Here is a tiny trained network, its code and every weight. The questions are about switching its units off for an input and a class, where a switched-off unit gives its printed mean instead of its output.

import numpy as np


def w(rows, s, z=0):
    codes = np.array(rows[::2]) - 128.0
    scale = np.full(codes.shape[1], s)
    scale[-1] = z or s
    return codes * scale


def f(y):
    return np.maximum(y, 0)


def log_softmax(a):
    a = a - a.max(-1, keepdims=True)
    return a - np.log(np.exp(a).sum(-1, keepdims=True))


def net(x, mask):
    res = np.array(x, float).reshape(1, 5) / 4 @ E
    y = f(res @ A[0][:, :-1].T + A[0][:, -1])
    res = res + np.where(mask, y, B[0][:, -1]) @ B[0][:, :-1]
    return log_softmax(res[-1] @ U[:, :-1].T + U[:, -1])


A, B = {}, {}
E = w([
[71,254,9,157,164,121,116,11,180,23],'x0',
[83,169,97,26,156,178,57,90,25,84],'x1',
[124,85,220,170,150,123,112,53,78,129],'x2',
[42,100,103,144,145,32,157,125,144,132],'x3',
[45,4,113,176,27,95,76,40,144,164],'x4',
],0.0092)
A[0] = w([
[143,127,120,136,147,101,188,191,196,185,129],'neuron 0',
[97,71,85,183,134,130,91,61,192,75,205],'neuron 1',
[171,144,92,73,160,208,97,112,145,47,160],'neuron 2',
[171,159,54,127,109,145,184,124,138,105,253],'neuron 3',
[1,133,46,64,129,116,113,109,77,104,181],'neuron 4',
[185,172,139,68,170,141,134,163,37,124,183],'neuron 5',
[132,64,199,126,82,79,136,125,75,169,124],'neuron 6',
],0.0099,0.0045)
B[0] = w([
[136,59,152,28,173,79,121,158,241,59,228],'neuron 0',
[99,162,164,226,178,35,170,189,84,77,244],'neuron 1',
[161,199,213,144,115,212,115,159,4,199,245],'neuron 2',
[87,113,177,143,112,161,208,112,79,38,236],'neuron 3',
[223,218,196,103,183,103,123,2,122,217,254],'neuron 4',
[217,60,180,95,178,227,191,80,138,143,254],'neuron 5',
[87,178,207,159,49,198,30,232,1,133,226],'neuron 6',
],0.0087,0.012)
U = w([
[127,119,151,231,27,177,116,198,2,117,253],'0',
[183,175,175,27,245,146,121,110,64,168,138],'1',
[128,100,120,125,114,75,114,220,203,179,117],'2',
[111,151,107,86,55,120,10,218,157,214,42],'3',
[148,44,79,99,148,94,214,158,183,29,130],'4',
[90,158,13,179,84,122,121,183,127,70,40],'5',
[90,192,99,215,196,24,146,88,135,78,113],'6',
],0.0084,0.003)

Each question gives the input, the list of numbers given to net, and the class t.
The units are the neurons (one row each of A and B). Each row of codes is followed by its name. A weight is (code - 128) times the scale printed after its matrix; where a second scale follows, it is the last column's (A, B and U).
mask holds one flag per neuron, in row order. A switched-off neuron (its flag False) gives its mean, the last column of its row in B, instead of its output. The means were averaged over made-up inputs and are rounded, as every weight is.
A unit's drop is (log p(t) with every unit on - log p(t) with that unit switched off) / (log p(t) with every unit on - log p(t) with every unit switched off).
The circuit of an input: a set's keep is (log p(t) with only the set's units on - log p(t) with every unit switched off) / (log p(t) with every unit on - log p(t) with every unit switched off). Starting from all 7 units, units are removed one at a time, each time the one whose removal leaves the highest keep (on an exact tie, the one counted first), for as long as the keep stays at least 0.8.
circuit, biggest first: the units of the circuit, biggest drop first
unit that matters most: the unit with the biggest drop
k most important neurons: the k neurons with the biggest drops, biggest first
drop of u: that unit's drop, to one decimal
input [-7,-3,-5,-4,0], class 2: circuit, biggest first -> [neuron 0; neuron 4]
input [-8,5,3,4,0], class 0: circuit, biggest first -> [neuron 6]
input [-6,-5,-5,-2,4], class 3: 3 most important neurons -> [neuron 0; neuron 6; neuron 3]
input [0,-1,-7,-5,7], class 5: 2 most important neurons -> [neuron 2; neuron 6]
input [-7,3,-8,7,-4], class 4: 4 most important neurons -> [neuron 2; neuron 0; neuron 4; neuron 6]
input [2,-5,3,2,-2], class 4: circuit, biggest first -> [neuron 4; neuron 2]
input [-7,-2,-4,0,-1], class 2: 2 most important neurons -> [neuron 0; neuron 2]
input [0,-2,-5,2,-5], class 4: circuit, biggest first -> [neuron 4; neuron 0]
input [-3,-4,-5,1,4], class 2: 3 most important neurons -> [neuron 0; neuron 2; neuron 3]
input [6,-8,8,-5,8], class 6: 2 most important neurons -> [neuron 1; neuron 2]
input [2,-3,-5,-2,-1], class 4: circuit, biggest first -> [neuron 6; neuron 4]
input [-5,-7,-8,-8,2], class 4: 2 most important neurons -> [neuron 0; neuron 2]
input [-2,-1,-8,1,-6], class 4: circuit, biggest first -> [neuron 4; neuron 0]
input [7,3,8,-4,7], class 6: circuit, biggest first -> [neuron 1]
input [3,-6,-1,-6,6], class 6: 2 most important neurons -> [neuron 6; neuron 2]
input [3,3,4,2,3], class 6: 2 most important neurons -> [neuron 1; neuron 5]
input [-3,-4,-3,3,-1], class 4: 2 most important neurons -> [neuron 0; neuron 2]
input [-8,4,-1,-7,1], class 0: 2 most important neurons -> [neuron 6; neuron 4]
input [1,-8,-7,-8,8], class 4: 2 most important neurons -> [neuron 2; neuron 0]
input [4,0,-3,3,0], class 6: unit that matters most -> neuron 5
input [1,2,0,7,-1], class 6: 3 most important neurons -> [neuron 5; neuron 2; neuron 6]
input [-2,-3,6,1,-3], class 0: drop of neuron 4 -> 0.8
input [7,0,1,-1,2], class 6: drop of neuron 5 -> 0.1
input [-8,-2,6,-4,-1], class 0: drop of neuron 3 -> 0.0
